In the rows, 128 means zero.
Each row of numbers belongs to one of the objects below and depends on some of the facts about them. Some rows are named. Which object is each other row?

Named rows:
[159  99 136 167 194 109 153 130 125 121 124  87 119 160 155 143 130 191
 151 107  99 145 110 126 107 137 149]: befestuk
[129 112 128 129 142 141 139 152 123 108 145 127 149 178 146 144 126 145
 159  98 149 151 141 120 155 129 110]: flestil
[115 120 155  94 165 132 121 152 117  84 135 125 163 153 111 162 122 145
 153 115 143 135 148 100 150 139 100]: gubru
[152 113 159 149 124 165 145 184 118 166 102 124 115 159 164 138 159  37
 113 151 209 142 107  87 162 138 100]: diplon
[119 138 125 147 177 105 114 111 135 115 118 113 128 142 102 145 141 164
 168 108 102 130 113 105 135 154 124]: fabidu
[ 88 144  81 135 131 189 163 147 119 104 117 119 163 117 209  49 154  46
 146 198 196 150 125  75 148 146  84]: ratol
[100 120 131 121 166 106 108 136 132 102 156 126 146 185 101 152 106 139
 163 110  92 120 143 113 135 142 116]: togaga
[112 119 119 145 145 117 116 146 133 125 161 116 140 200 136 148 105 149
 162 102  99 131 129 140 136 132 116]: gruflal
[115 124 164  88 155 138 105 159 125  88 143 131 170 155  92 161 118 140
 156 108 141 116 130 114 139 139  96]: skirozin
[108 157 138 118 170 144 118 176 102 143 140 145 128 145 151 167 126 117
 156 100 135 135 120 107 117 164 133]: kifi
[151  95 127 125 140 141 109 132 119 150 120 148 137 139 126 172 128 114
 146  88 161 142 117 110 136 146 115]: dutir
[114 175 152 130 190 146 126 158 103 117 124 138 134 120 128 147 146 143
 166 109 141 127 108  97 123 168 137]: triguzun
[123 117 113 139 157 117 107 119 132 130 148 121 125 173 143 145 125 154
 145 100  99 122 113 132 128 144 142]: rabugor
[131 128 189 125 145 171 144 192 115 118 108 110 139 147 149 133 153  67
 104 169 184 115  97  84 146 144 103]: fastis
[128 132 126 140 149 112  87 120 128 132 131 123 147 149  99 166 124 135
 162 109  97 114  95 132 114 164  91]: grufli
[126 104 135 110 148 119 114 131 105 135 102 143 138 115  94 187 133 106
 158  99 153 138 123  87 134 157  95]: ratutra
[112 108  78 140 138 164 144 117  96 133 126 116 176 134 136  88 107 109
 197 106 156 151 102 123 119 132  96]: floru
[119 136 139 140 152 162 107 169 116 123 140 158 131 162 163 168 114 112
 150  86 135 115 121 109 121 179 136]: grike
[117 140 196 109 164 158 157 190 116  87 117 112 143 155 128 126 157  76
 126 178 189 130 127  71 168 133  85]: flamol

Facts:
bibrum ρ [britom, grudar, stopi, lovi, ruka, plobron, klugru]
kotrel ρ [brusuk, tibru, beskitrun, kifi, tralas, stuze, kabo]
drivun ρ [bribrar, pigor, stisunol, nevastu, kloza]
zagral ρ [grori, nimol, befestuk, bruka]
nurem ρ [gekan, gesemim]
brepos ρ [gresos, vomul, droti, rakar, grike, grafledon, fosta]
bigros ρ [pebem, novem, resil, kisoda]
loku ρ [vikom, digon, gruka, gruflal, sketom]
gafek ρ [grudar, dapok, grori, treguza, klibruk]
skugis ρ [mati, dogren, stuze]
kifon ρ [mobi, stopi]
faskeklar ρ [droras, nobe]
dugredra ρ [flode, stago, stopi, gikul, grufli, budo]
zotel ρ [britom, nobe, kabo]
klezer ρ [breso, teste, lovi, naflar]
zezanik ρ [rumo, flizir, tibru, duplim]
bridun ρ [skoro, flestil, teflir, fosta, biskik]
ratol ρ [rumo, trenuvar, zegrim, maste]
pleflel ρ [matreple, vibuflu, skatutra, novem, grafledon, misim, fosta]
tugri ρ [skirozin, plefim, digri, pigor, grusku, gesemim]
plubro ρ [fleflur, droras, nenosom, befestuk]
brunar ρ [resak, trigrel, gubru, flestil, kisoda]
fletrak ρ [plidrok, skatutra, zegrim, maste, beskitrun, duplim, trigrel, skoplir]
plagrar ρ [skirozin, gomi, dutir, drutan, stopi, skepluzuk]
latokas ρ [stostik, digri]
klegan ρ [breso, guplim, baman, trizil, pigor, flezes]
putras ρ [bribrar, tugan, kastam, skatigal]
rore ρ [breso, fleflur, trizil, tibru, tralas, zesker]
klograk ρ [flufles, pebem, redre, klizak, pleskedra, mibo]
kele ρ [klizak, skepluzuk, fastis]
sastil ρ [rumo, vibuflu, zegrim, disku, klidon, pedre, plobron, sketom]
luflus ρ [flizir, vomul, kupe]
vuke ρ [britom, kastam, truvos, mobi, pebem, grufli, tralas, levek, teskudim, klugru, biskik]
maklol ρ [rakar, daklu, resak, studral, metam]
plolon ρ [grudar, plumim, murigrus, rifluk, kloza, gifos, skife]
pufem ρ [teste, beskitrun, lovi, gifos, teskudim, pedre]
leflum ρ [potris, plumim, digri, pebem, lovi, ruka]
sida ρ [teru, fluski, plobron, budo]
lagur ρ [matreple, vibuflu, togaga, zimok, pigor, grufli, nevastu, grike]
goplal ρ [bribrar, zotis, kotron, stuze, danel, fastis]
floru ρ [figrim, ratutra, lobun, skoplir]
kligra ρ [potris, guplim, togaga, gekan, tralas]
nugin ρ [plelafle, kotron]
skeni ρ [plefim, flode, beskitrun, flasar, misim, lirol]
rogukis ρ [kiga, baman, zotis, redre, stisunol]
dreflir ρ [treguza, trizil, tifulu, trelos, grusku]
pibir ρ [tugan, pigor, tifulu]
rusiflun ρ [dutir, flode, debre, debo, duflan, lutol, metam]
dregrustam ρ [beskitrun, pedrun, zesker, kabo, skife, mibo]
nuguk ρ [plelafle, dapluk, truvos, tifulu, viklal, studral, fabidu, nevastu]
kelas ρ [droti, nimol, klidon, befestuk, bute, rostaral]
[stostik, bibrum, duflan, bekel, skotre, truvos, zesker, brepos, daklu, teru, loku, gekan, flizir, faskeklar, dutir, fluski, klezer, zezanik, kabre, pleflel, skoplir, plubro, drutan, fletrak, fosta, nobe, droras, plobron, rore, troge, povites, gubru, kele, murigrus, grudar, zimok, tetis, grori, klidon, floru, kligra, rumo, skeni, flestil, dreflir, pibir, teflir, ratutra, grafledon, skirozin, flode, sutol, levek] σ b
[teste, treguza, pedre, rostaral, debo, grizemu, resak, grufli, vibuflu, kotron, befestuk, nenosom, vikom, redre, brusuk, gifos, zagral, figrim, nurem, rakar, potris, gruflal, duplim, fleflur, biskik, digon, digri, vomul, debre, skatigal, matreple, tifulu, stuze, metam, tugri, flufles, togaga, teklo, flasar, plelafle, tralas, fabidu, budo, mebrodres, stisunol, klograk, skatutra, sastil, luflus, gesemim, pufem, sida, trizil, lovi, breso, goplal, naflar, zira, sketom, viklal, pebem, pigor, rabugor, rifluk, klibruk, dapok, gresos, garesem, zotis, trenuvar, dregrustam, teskudim, ruka, kelas, flezes] σ a
[plidrok, kifi, kotrel, nevastu, gomi, nimol, grike, bigros, skugis, lobun, zegrim, dugredra, zotel, detrir, bruka, trigrel, novem, skife, triguzun, grusku, kabava, gikul, tugan, skoro, pedrun, maste, gruka, latokas, putras, plikor, steplor, skepluzuk, britom, bute, kivar, vuke, leflum, studral, skogri, kupe, kiklar, kabo, klizak, dogren, nuguk] σ d
[stago, brasum, guplim, disku, resil, drivun, flabi, klugru, gafek, kifon, danel, kuplel, flamol, numor, plumim, sisten, bridun, beskitrun, ratol, brunar, baman, mobi, kiga, plagrar, dapluk, klegan, tibru, vedribris, kisoda, lirol, maklol, plolon, drotroflal, bribrar, mati, lagur, tregir, nugin, rogukis, fastis, droti, stopi, diplon, rusiflun, lutol, kloza, misim, mibo, kastam, pleskedra, trelos, plefim] σ c
{stostik, mobi} μ viklal
{stostik, levek} μ floru
{stostik, lagur} μ budo
{plidrok} μ gomi
{plidrok, nevastu, flamol} μ matreple
{plidrok, flabi, nevastu, studral} μ skatigal
{plidrok, zira, pigor, rusiflun} μ steplor
{plidrok, droti, levek} μ ruka
{plidrok} μ plobron
{debo, disku, breso} μ truvos
{stago, skoro} μ grizemu
{stago, skirozin} μ gruflal
{stago} μ skugis
{stago, bridun, gesemim} μ teflir
{grufli, pleflel, latokas} μ skotre
{vikom} μ rifluk
{flabi, kuplel} μ mebrodres
{nevastu} μ zezanik
{nevastu, kuplel, vuke} μ pufem
{danel, lagur, levek} μ digri
{danel, breso} μ nurem
{danel} μ klibruk
{duplim, studral, trizil} μ plolon
{duplim, vomul, bribrar} μ kabre
{duplim, sisten} μ pleskedra
{kuplel, skeni} μ grusku
{fleflur} μ garesem
{fleflur, trizil} μ bigros
{fleflur, pedrun, maste} μ fluski
{digon} μ zimok
{zegrim, teskudim} μ britom
{zegrim, rogukis} μ gruka
{faskeklar, skoro, breso} μ brusuk
{faskeklar} μ sketom
{flamol, zotis} μ klidon
{flamol} μ mati
{flamol, gubru} μ debre
{bruka, putras} μ flode
{bruka, skife} μ tetis
{bruka, skife} μ rabugor
{skife} μ trenuvar
{triguzun} μ bekel
{triguzun, baman, bribrar} μ dregrustam
{bridun, putras} μ guplim
{bridun, teskudim} μ vedribris
{bridun, vuke} μ pibir
{kabava, dapok} μ redre
{kabava, klegan, grudar} μ grafledon
{pleflel, teklo} μ leflum
{metam, pigor, levek} μ duflan
{metam} μ naflar
{baman, fabidu, pigor} μ troge
{baman, studral} μ dreflir
{skoro} μ zesker
{skoro} μ fosta
{mobi, tralas} μ flizir
{mobi, ratutra} μ dugredra
{mobi} μ rostaral
{pedrun, trizil} μ brasum
{maste} μ fletrak
{maste} μ klugru
{togaga, gubru, skirozin} μ numor
{droras, skeni, droti} μ nobe
{droras, gubru} μ flestil
{latokas, lagur} μ loku
{latokas} μ kotron
{latokas} μ pedre
{latokas} μ detrir
{teklo} μ skogri
{teklo, breso} μ resak
{flasar} μ plubro
{dapluk} μ murigrus
{dapluk, povites, plefim} μ diplon
{klegan} μ skepluzuk
{klegan} μ grike
{putras} μ gresos
{putras, studral} μ befestuk
{rore, skeni} μ kastam
{povites} μ dutir
{povites} μ trelos
{povites} μ resil
{kele, zotis} μ vibuflu
{kele} μ nimol
{kele} μ sutol
{kele} μ kiklar
{vuke, levek} μ skoplir
{gesemim, levek} μ bute
{drotroflal} μ brunar
{lagur} μ lirol
{lagur} μ kisoda
{trizil} μ gikul
{zira} μ ratol
{zira} μ teru
{pebem} μ sastil
{pebem, plefim} μ misim
{pigor} μ drivun
{pigor} μ kligra
{rogukis} μ tugri
{rogukis} μ kivar
{rogukis} μ tregir
{fastis} μ nenosom
{rusiflun} μ plikor
{rusiflun} μ gifos
{dapok} μ lovi
{dapok} μ kloza
{ratutra} μ kiga
{ratutra, plefim} μ tifulu
{skirozin} μ kelas
{skirozin} μ figrim
{skirozin} μ beskitrun
{mibo, levek} μ flufles

Which object is each row?
No name comes twice in this set of rows, the named rows included.
[100 127 138  99 122 133 124 179  99 138 153 103 141 162 139 151 137 133
 155 104 134 137 110 144 122 113 103]  zesker
[ 97 139  51 117 192 128 144  90 106 173 165  97 144 125 150  78 111 137
 163 123 114 156  96 118  87 104 157]  dregrustam
[113 105 137 120 183 105 116 118 128 106 142 121 137 166  98 165 109 144
 161 108  94 125 142  99 141 145 123]  zotis
[124 122 125 131 109 144 115 163 105 149 124 114 141 151 139 153 149 129
 159  90 145 134  96 150 125 134  94]  skotre
[ 64 119 106  62 190 151 165 136  75 145 154  92 161 128 106 100 106 105
 174 107 146 146 115  87  94  90 130]  rore
[132 137 190 145 156 156 166 189 117  85  98 102 139 148 140 123 162  85
 140 179 186 141 124  77 158 139  73]  droti
[166 134  94  95 175 177  94 109 120 146 183 156 229 121 113 107  80 103
 132 125 181 126  70 146 104 120 113]  bibrum
[133 165 139 134 176 155 119 190 113 145 164 139 152 171 157 152 109 135
 151 106 151 143 102 140 116 139 128]  britom
[126 104 133 110 143 134 125 141 126 124 141 136 142 166 137 155 129 132
 142  94 156 140 131 110 145 131 123]  sutol
[109 127 110 141 134 115 103 152 122 146 156  96 130 179 142 157 120 139
 162 105  91 126 107 157 113 127 111]  brusuk
[136 141 152 127 173 196 161 147 116  88 117 116 176 121 132  62 131  56
 139 190 198 126  89  75 136 144  87]  rusiflun
[128 123 183 125 120 177 139 195 122 133 122 116 129 167 163 127 160  56
  97 149 186 108  99  93 155 135 117]  kloza

Now the same objects, written a new way:
Named rows:
[147 130 114 135 156 123 106 118  95 131 126 102  99 128 102 133 115 128
 104 132 156 119 135 109 104 123 118 115 131 113]: ruka
[ 93 122 155  90  95 102  67 137 133 152 167 100 154 143 109 122 102  45
 129 140 163 139  99  96 192  90 136 194 136 173]: maste
[158 135 124 134 159 118  93 118 108 138 119  99  93 120 113 139 119 129
 122 130 133 117 124  93 100  94 120 123 123 138]: brusuk
[ 77 133 174 103  97 143  83 131 138 145 146 107 165 170 105 153  97  73
 107 133 171 157 105  89 180  99 123 207 133 160]: grike
[ 61 137 167 105 109 145  87 124 129 141 148 108 166 170 100 148 101  66
 107 135 179 153 119  93 186 103 124 201 131 144]: skepluzuk
[ 99 137 118 123 103 136 136 163  92  84 128 165 128 176 142  56  98  92
  90 116 132 114 182 141 129 115 172 160 130  96]: kifon
[166 133 121 126 132 107  93 136  98 136 137  92  94 133 119 134 116 126
 131 122 133 113 111 101  99  93 111 120 129 142]: skatutra
[167 139 114 140 133 123 101 138 108 133 125 100  99 127 129 122 112 137
 138 141 119 128 125 108  81  79 126 106 143 146]: skoplir
[180 127 127 131 130 114  98 137 101 136 136  98  98 146 122 145 112 140
 125 125 134 115 114  99  92 110 111 124 136 143]: vibuflu
[157 139 120 133 150 123 100 126 109 141 122 102  97 135 113 145 115 137
 118 123 135 114 119  97  94 113 114 127 130 140]: skatigal
[161 149 109 138 136 128 108 136 104 136 128 102 101 140 127 128 109 140
 138 137 120 124 127 110  82  90 124 109 144 143]: flestil
[116 191  96 132 164 129 116 122  97 143 121 111  97 137 123 129 123 122
 152 126  89 104 137 100  95  61 132 106 116 148]: droras
[133 211 145 136 118 122 136 123  87  90  60 155  60 184 136 102 122 138
 129  97  92  88 249 103 103   8 122 169 111 159]: plubro
[170 139 117 139 133 123  97 137 110 133 126  98  98 131 132 123 112 138
 145 141 116 129 122 107  80  74 128 108 143 153]: flizir
[150 141 119 131 159 120 103 124 100 139 125 100 100 138 115 144 119 135
 121 127 136 111 126  97  99 108 117 127 128 133]: klibruk
[101 152 125 121 115 138 123 163 117 100 108 166 113 162 152  69 104  92
 109 110  94 113 171 116 125  83 177 172 122 134]: gafek
[ 80 128 158 100 121 120  80 123 137 155 146 113 164 153 106 138 107  63
 120 143 169 149 119  90 186 118 141 199 143 160]: gruka
[140 123 128 143 146 138 101 112  89 108 115  91  87 111  94 127 109 122
  81 136 171 133 136 110 109  98 110 116 115  95]: lovi
[ 73 111 158  81  86 119  98 150 136 116 140 162 107 164 116  91  98  43
  61 112 148 125 153 110 195 132 169 229 114 141]: latokas

Which object is each row?
No name comes twice in this set of rows, the named rows included.
[157 154 126 142 116 146 109 141  99 123 129  93 105 152 130 135 105 144
 131 134 121 132 120 109  75  67 109 110 135 136]  grafledon
[ 74 138 157 101 127 122  82 123 138 156 148 115 169 165 104 144 110  65
 128 139 161 145 125  88 186 111 138 200 139 163]  bute
[ 64 145 126 140 148 158 115 177 127 136 151 105 136 139 114 123  78  89
 134 142  75 131  34 107 110  66 161 137 114 109]  fastis
[147 142 134 137 142 139 103 124 102 124 117  94  94 142 107 150 112 134
 107 119 139 122 118  95  95  88 101 130 117 129]  redre
[118 164 107 140 128 148 118 129  85 120 128  97  90 129 113 118 109 121
 109 133 129 123 120 117  93  71 107 102 117 117]  grudar
[149 151 116 128 146 120 106 128 100 142 128 101  88 139 116 143 117 129
 117 118 126 106 113  96 100 109 111 129 125 145]  plelafle
[ 87 126 156  95 108 112  73 133 135 151 156 105 163 152 107 131 105  53
 124 139 167 145 112  95 191 104 136 197 138 165]  trigrel
[107 156 105 134 109 138 105 147 116 137 130 114 141 112 130  96  94  88
 129 139 119 131  98 111 120 102 133 144 145 157]  plefim
[153 147 110 122 134 108 100 135  93 140 143  94  89 139 117 135 118 122
 129 119 122 102 107 101 103  95 111 117 119 146]  vomul
[152 183 124 136  88 104 108 110  69 119 103  86  73 122  99 124 104 118
 108 121 161 101 152 105 122  67  56 143 129 163]  flasar
[181 116 143 110 115 101 101 162 103  98 123 139  57 171 150 104 117 123
 106  93 102  94 159 107 101  73 151 153 107 134]  luflus
[106 153 111 144 130 142 109 137 111 131 124 115 159 124 124  98 101 102
 134 149 140 140 130 115 123 106 143 140 153 134]  klugru
[ 66 152 160  97 139 122  85 121 135 160 146 118 177 178 105 149 116  66
 142 132 153 139 136  85 185 102 143 201 137 161]  nimol
[167 133 123 129 139 117 101 132 104 140 130 100  95 143 122 144 114 138
 122 123 136 116 114 100  95 114 110 127 136 140]  matreple
[103 153 109 139 123 139 106 142 115 132 124 115 147 112 124  94  97  93
 125 144 134 136 114 114 122  99 138 141 148 142]  plumim

